Below are the code and all the weights of a small trained network. Each question names an input and a class and asks about switching units off, where a switched-off unit gives its printed mean instead of its output.

import numpy as np


def w(rows, s, z=0):
    codes = np.array(rows[::2]) - 128.0
    scale = np.full(codes.shape[1], s)
    scale[-1] = z or s
    return codes * scale


def f(y):
    return np.maximum(y, 0)


def log_softmax(a):
    a = a - a.max(-1, keepdims=True)
    return a - np.log(np.exp(a).sum(-1, keepdims=True))


def net(x, mask):
    res = np.array(x, float).reshape(1, 4) / 4 @ E
    y = f(res @ A[0][:, :-1].T + A[0][:, -1])
    res = res + np.where(mask, y, B[0][:, -1]) @ B[0][:, :-1]
    return log_softmax(res[-1] @ U[:, :-1].T + U[:, -1])


A, B = {}, {}
E = w([
[65,147,235,3,55,88,210,180,76,171],'x0',
[218,188,221,128,216,7,134,128,88,3],'x1',
[208,107,117,100,198,244,134,234,16,147],'x2',
[143,6,159,80,59,134,8,41,26,82],'x3',
],0.0057)
A[0] = w([
[81,226,80,162,178,132,187,182,185,150,36],'n1',
[33,74,46,127,81,226,151,142,157,244,58],'n2',
[37,169,127,161,45,28,143,2,200,116,58],'n3',
[93,200,114,186,193,109,194,170,218,139,79],'n4',
[71,135,239,33,67,108,188,179,86,175,20],'n5',
[157,150,40,249,210,160,115,110,163,99,56],'n6',
[194,180,211,124,219,62,124,143,130,29,42],'n7',
[132,208,105,179,182,119,213,186,197,162,56],'n8',
[186,91,55,208,181,167,45,91,153,86,62],'n9',
[129,18,151,102,52,116,7,49,55,84,76],'n10',
[127,42,129,86,87,112,31,41,57,65,4],'n11',
[69,149,205,21,61,90,199,197,69,165,15],'n12',
[219,176,189,133,181,30,148,132,104,21,29],'n13',
[173,178,222,116,195,58,141,123,105,62,214],'n14',
[72,118,213,25,96,126,192,161,68,157,235],'n15',
[46,103,50,124,50,204,107,135,178,236,87],'n16',
[168,58,145,113,98,152,43,38,64,108,97],'n17',
[186,109,144,88,166,214,134,214,46,127,7],'n18',
[170,145,125,111,192,209,128,218,45,145,155],'n19',
[184,90,20,240,185,160,65,97,140,97,79],'n20',
[200,103,107,94,201,221,136,221,26,138,123],'n21',
[26,149,156,142,66,21,119,35,214,85,73],'n22',
[138,212,87,151,186,115,187,187,192,184,92],'n23',
],0.005,0.0031)
B[0] = w([
[124,86,221,36,133,157,176,238,76,147,212],'n1',
[213,204,40,107,18,191,42,75,17,142,249],'n2',
[118,58,57,173,211,57,21,177,108,209,238],'n3',
[126,59,190,32,150,165,166,213,115,163,227],'n4',
[31,219,171,203,129,144,63,109,183,27,210],'n5',
[57,198,202,167,134,159,118,143,160,31,230],'n6',
[200,187,56,108,44,197,47,92,18,161,214],'n7',
[122,72,197,35,136,175,171,221,106,153,222],'n8',
[23,213,190,181,122,150,111,126,186,43,222],'n9',
[135,61,213,30,154,190,207,221,142,150,232],'n10',
[129,71,215,19,159,199,179,253,111,165,201],'n11',
[25,212,171,196,135,142,73,110,171,22,214],'n12',
[199,190,61,91,9,202,26,99,1,160,215],'n13',
[205,179,56,106,72,176,112,51,88,134,245],'n14',
[61,171,148,190,121,124,163,50,211,51,253],'n15',
[225,210,51,95,39,184,53,72,48,132,247],'n16',
[125,91,199,51,143,157,209,205,140,121,208],'n17',
[83,65,76,188,237,28,10,157,118,173,193],'n18',
[136,59,72,187,190,44,82,109,174,192,232],'n19',
[25,218,176,197,109,147,124,106,181,28,242],'n20',
[110,77,66,196,237,30,65,113,168,180,242],'n21',
[109,53,52,173,235,30,13,161,108,221,236],'n22',
[151,72,186,39,148,186,166,221,135,142,226],'n23',
],0.005,0.0059)
U = w([
[171,156,91,119,73,151,114,106,82,136,102],'0',
[127,94,181,84,137,145,161,168,126,138,108],'1',
[77,163,155,168,126,128,128,114,160,71,108],'2',
[123,89,91,157,168,63,108,130,128,169,109],'3',
[155,115,118,136,116,118,168,86,152,129,230],'4',
[178,90,129,190,79,74,251,92,142,134,6],'5',
],0.021,0.02)

Each question gives the input, the list of numbers given to net, and the class t.
The units are the neurons (one row each of A and B). Each row of codes is followed by its name. A weight is (code - 128) times the scale printed after its matrix; where a second scale follows, it is the last column's (A, B and U).
mask holds one flag per neuron, in row order. A switched-off neuron (its flag False) gives its mean, the last column of its row in B, instead of its output. The means were averaged over made-up inputs and are rounded, as every weight is.
A unit's drop is (log p(t) with every unit on - log p(t) with that unit switched off) / (log p(t) with every unit on - log p(t) with every unit switched off).
The circuit of an input: a set's keep is (log p(t) with only the set's units on - log p(t) with every unit switched off) / (log p(t) with every unit on - log p(t) with every unit switched off). Starting from the 12 units with the biggest drops (on a tie, the unit counted first), units are removed one at a time, each time the one whose removal leaves the highest keep (on an exact tie, the one counted first), for as long as the keep stays at least 0.8.
circuit, biggest first: the units of the circuit, biggest drop first
most important unit: the unit with the biggest drop
k most important neurons: the k neurons with the biggest drops, biggest first
drop when u is switched off: that unit's drop, to one decimal
input [-6,-3,-7,8], class 1: most important unit	n10
input [-5,1,5,3], class 2: 2 most important neurons	(n20; n9)
input [8,-2,-3,-7], class 2: 3 most important neurons	(n12; n5; n15)
input [-8,-2,8,8], class 1: 3 most important neurons	(n10; n11; n17)
input [-1,3,4,-1], class 3: circuit, biggest first	(n21; n19)
input [5,-6,-2,-6], class 0: 3 most important neurons	(n2; n16; n10)
input [-8,-2,8,0], class 2: 2 most important neurons	(n20; n9)
input [2,0,3,1], class 4: 2 most important neurons	(n22; n3)
input [5,5,-4,-1], class 0: 2 most important neurons	(n13; n14)
input [-5,7,-3,-7], class 0: 3 most important neurons	(n13; n7; n14)
input [-2,-7,-8,-1], class 3: 2 most important neurons	(n3; n22)
input [7,-8,-2,-6], class 0: 2 most important neurons	(n2; n16)
input [3,-5,7,5], class 3: 3 most important neurons	(n21; n18; n19)
input [0,-6,8,0], class 3: most important unit	n21
input [0,0,8,-6], class 3: 3 most important neurons	(n21; n19; n18)
input [0,7,-8,-7], class 3: 4 most important neurons	(n22; n3; n2; n16)
input [-8,-1,6,-4], class 2: 2 most important neurons	(n20; n6)
input [2,-6,8,-4], class 3: drop when n19 is switched off	0.3
input [8,-5,4,6], class 2: drop when n5 is switched off	0.2
input [6,-6,-5,7], class 1: circuit, biggest first	(n10)
input [2,-6,-4,-5], class 0: drop when n2 is switched off	0.6
input [5,6,1,-4], class 0: drop when n7 is switched off	0.2
